Here is a tiny trained network, its code and every weight. The questions are about switching its units off for an input and a class, where a switched-off unit gives its printed mean instead of its output.

import numpy as np


def w(rows, s, z=0):
    codes = np.array(rows[::2]) - 128.0
    scale = np.full(codes.shape[1], s)
    scale[-1] = z or s
    return codes * scale


def norm(h):
    return h / np.sqrt((h * h).mean(-1, keepdims=True) + 1e-5)


def f(y):
    return y / 2 * (1 + np.tanh(0.7978845608 * (y + 0.044715 * y**3)))


def log_softmax(a):
    a = a - a.max(-1, keepdims=True)
    return a - np.log(np.exp(a).sum(-1, keepdims=True))


def net(x, mask):
    res = np.array(x, float).reshape(1, 2) / 4 @ E
    u = 0
    for l in range(2):
        y = f(norm(res) @ A[l][:, :-1].T + A[l][:, -1])
        res = res + np.where(mask[u : u + 16], y, B[l][:, -1]) @ B[l][:, :-1]
        u += 16
    return log_softmax(norm(res)[-1] @ U[:, :-1].T + U[:, -1])


A, B = {}, {}
E = w([
[59,239,136,114,254],'x0',
[125,83,196,192,217],'x1',
],0.0039)
A[0] = w([
[169,214,81,104,127,129],'0.n0',
[191,131,190,132,51,151],'0.n1',
[98,99,153,135,88,112],'0.n2',
[114,182,134,82,138,181],'0.n3',
[146,145,106,33,108,54],'0.n4',
[172,174,168,151,161,91],'0.n5',
[50,138,224,48,21,95],'0.n6',
[248,136,220,143,145,87],'0.n7',
[92,216,62,84,129,73],'0.n8',
[118,79,3,146,93,126],'0.n9',
[98,117,89,162,130,73],'0.n10',
[85,98,179,64,142,180],'0.n11',
[231,100,39,148,138,113],'0.n12',
[188,175,224,151,128,145],'0.n13',
[135,146,90,35,111,11],'0.n14',
[64,120,104,136,219,148],'0.n15',
],0.0064,0.0012)
B[0] = w([
[168,167,143,99,162,197],'0.n0',
[215,155,173,198,88,210],'0.n1',
[108,254,101,100,177,144],'0.n2',
[227,105,66,84,117,191],'0.n3',
[87,87,196,61,217,167],'0.n4',
[104,87,168,168,52,152],'0.n5',
[114,97,120,175,189,162],'0.n6',
[155,160,66,65,159,184],'0.n7',
[110,140,91,153,92,251],'0.n8',
[43,149,99,167,89,194],'0.n9',
[116,75,99,109,133,117],'0.n10',
[176,171,91,131,78,147],'0.n11',
[104,155,140,150,126,171],'0.n12',
[151,155,127,83,85,158],'0.n13',
[81,102,151,59,133,168],'0.n14',
[152,143,93,172,97,243],'0.n15',
],0.0046,0.0028)
A[1] = w([
[82,149,80,110,102,114],'1.n0',
[180,66,182,137,69,122],'1.n1',
[145,178,89,81,171,100],'1.n2',
[95,112,86,42,66,189],'1.n3',
[81,128,63,114,170,112],'1.n4',
[98,196,156,104,105,138],'1.n5',
[48,107,255,123,132,35],'1.n6',
[178,133,205,166,154,113],'1.n7',
[150,72,207,149,188,157],'1.n8',
[96,183,121,151,217,120],'1.n9',
[188,184,148,161,71,234],'1.n10',
[98,171,99,96,103,168],'1.n11',
[126,110,81,176,118,247],'1.n12',
[128,129,172,147,162,76],'1.n13',
[108,146,113,112,198,253],'1.n14',
[106,176,74,136,149,167],'1.n15',
],0.0096,0.0012)
B[1] = w([
[117,71,75,62,112,172],'1.n0',
[190,161,70,151,108,246],'1.n1',
[128,196,142,241,127,205],'1.n2',
[138,131,186,75,224,214],'1.n3',
[88,82,159,177,112,170],'1.n4',
[181,71,73,92,99,158],'1.n5',
[88,184,202,182,162,125],'1.n6',
[108,104,146,79,138,210],'1.n7',
[108,79,103,2,140,191],'1.n8',
[214,109,83,132,84,217],'1.n9',
[50,104,161,138,139,255],'1.n10',
[117,77,107,159,150,185],'1.n11',
[106,153,118,127,221,184],'1.n12',
[66,141,76,86,144,140],'1.n13',
[81,104,118,153,58,189],'1.n14',
[132,97,200,69,109,195],'1.n15',
],0.0056,0.0052)
U = w([
[132,47,98,6,173,180],'0',
[178,122,77,254,63,172],'1',
[37,127,198,192,190,155],'2',
[155,190,190,97,108,2],'3',
[143,216,194,86,93,19],'4',
],0.013,0.006)

Each question gives the input, the list of numbers given to net, and the class t.
The units are the neurons (one row each of A and B). Each row of codes is followed by its name. A weight is (code - 128) times the scale printed after its matrix; where a second scale follows, it is the last column's (A, B and U).
mask holds one flag per neuron, layer by layer. A switched-off neuron (its flag False) gives its mean, the last column of its row in B, instead of its output. The means were averaged over made-up inputs and are rounded, as every weight is.
A unit's drop is (log p(t) with every unit on - log p(t) with that unit switched off) / (log p(t) with every unit on - log p(t) with every unit switched off).
The circuit of an input: a set's keep is (log p(t) with only the set's units on - log p(t) with every unit switched off) / (log p(t) with every unit on - log p(t) with every unit switched off). Starting from the 12 units with the biggest drops (on a tie, the unit counted first), units are removed one at a time, each time the one whose removal leaves the highest keep (on an exact tie, the one counted first), for as long as the keep stays at least 0.8.
units of the circuit, in order: the units of the circuit, biggest drop first
k most important neurons: the k neurons with the biggest drops, biggest first
top k neurons in layer l: the k neurons of layer l with the biggest drops, biggest first
drop of u: that unit's drop, to one decimal
input [-7,7], class 0: 2 most important neurons -> [1.n8, 1.n2]
input [5,3], class 1: units of the circuit, in order -> [1.n9]
input [-2,0], class 2: 2 most important neurons -> [0.n1, 1.n10]
input [-1,2], class 2: top 2 neurons in layer 1 -> [1.n10, 1.n9]
input [4,8], class 0: 2 most important neurons -> [1.n8, 1.n9]
input [1,4], class 0: top 3 neurons in layer 0 -> [0.n8, 0.n9, 0.n3]
input [0,3], class 2: 2 most important neurons -> [0.n4, 0.n7]
input [-8,8], class 0: 3 most important neurons -> [1.n8, 1.n2, 0.n15]
input [-2,3], class 2: top 3 neurons in layer 1 -> [1.n9, 1.n10, 1.n0]
input [-3,2], class 2: 3 most important neurons -> [1.n10, 1.n9, 0.n2]
input [7,6], class 1: top 2 neurons in layer 1 -> [1.n9, 1.n3]
input [-1,3], class 2: top 4 neurons in layer 0 -> [0.n4, 0.n7, 0.n13, 0.n3]
input [6,8], class 0: top 2 neurons in layer 1 -> [1.n8, 1.n9]
input [-1,-1], class 2: most important neuron -> [1.n6]
input [6,-4], class 1: top 2 neurons in layer 1 -> [1.n2, 1.n8]
input [8,-4], class 1: drop of 1.n2 -> 0.4
input [6,7], class 0: drop of 1.n8 -> 1.9
input [7,4], class 1: drop of 1.n9 -> 0.5
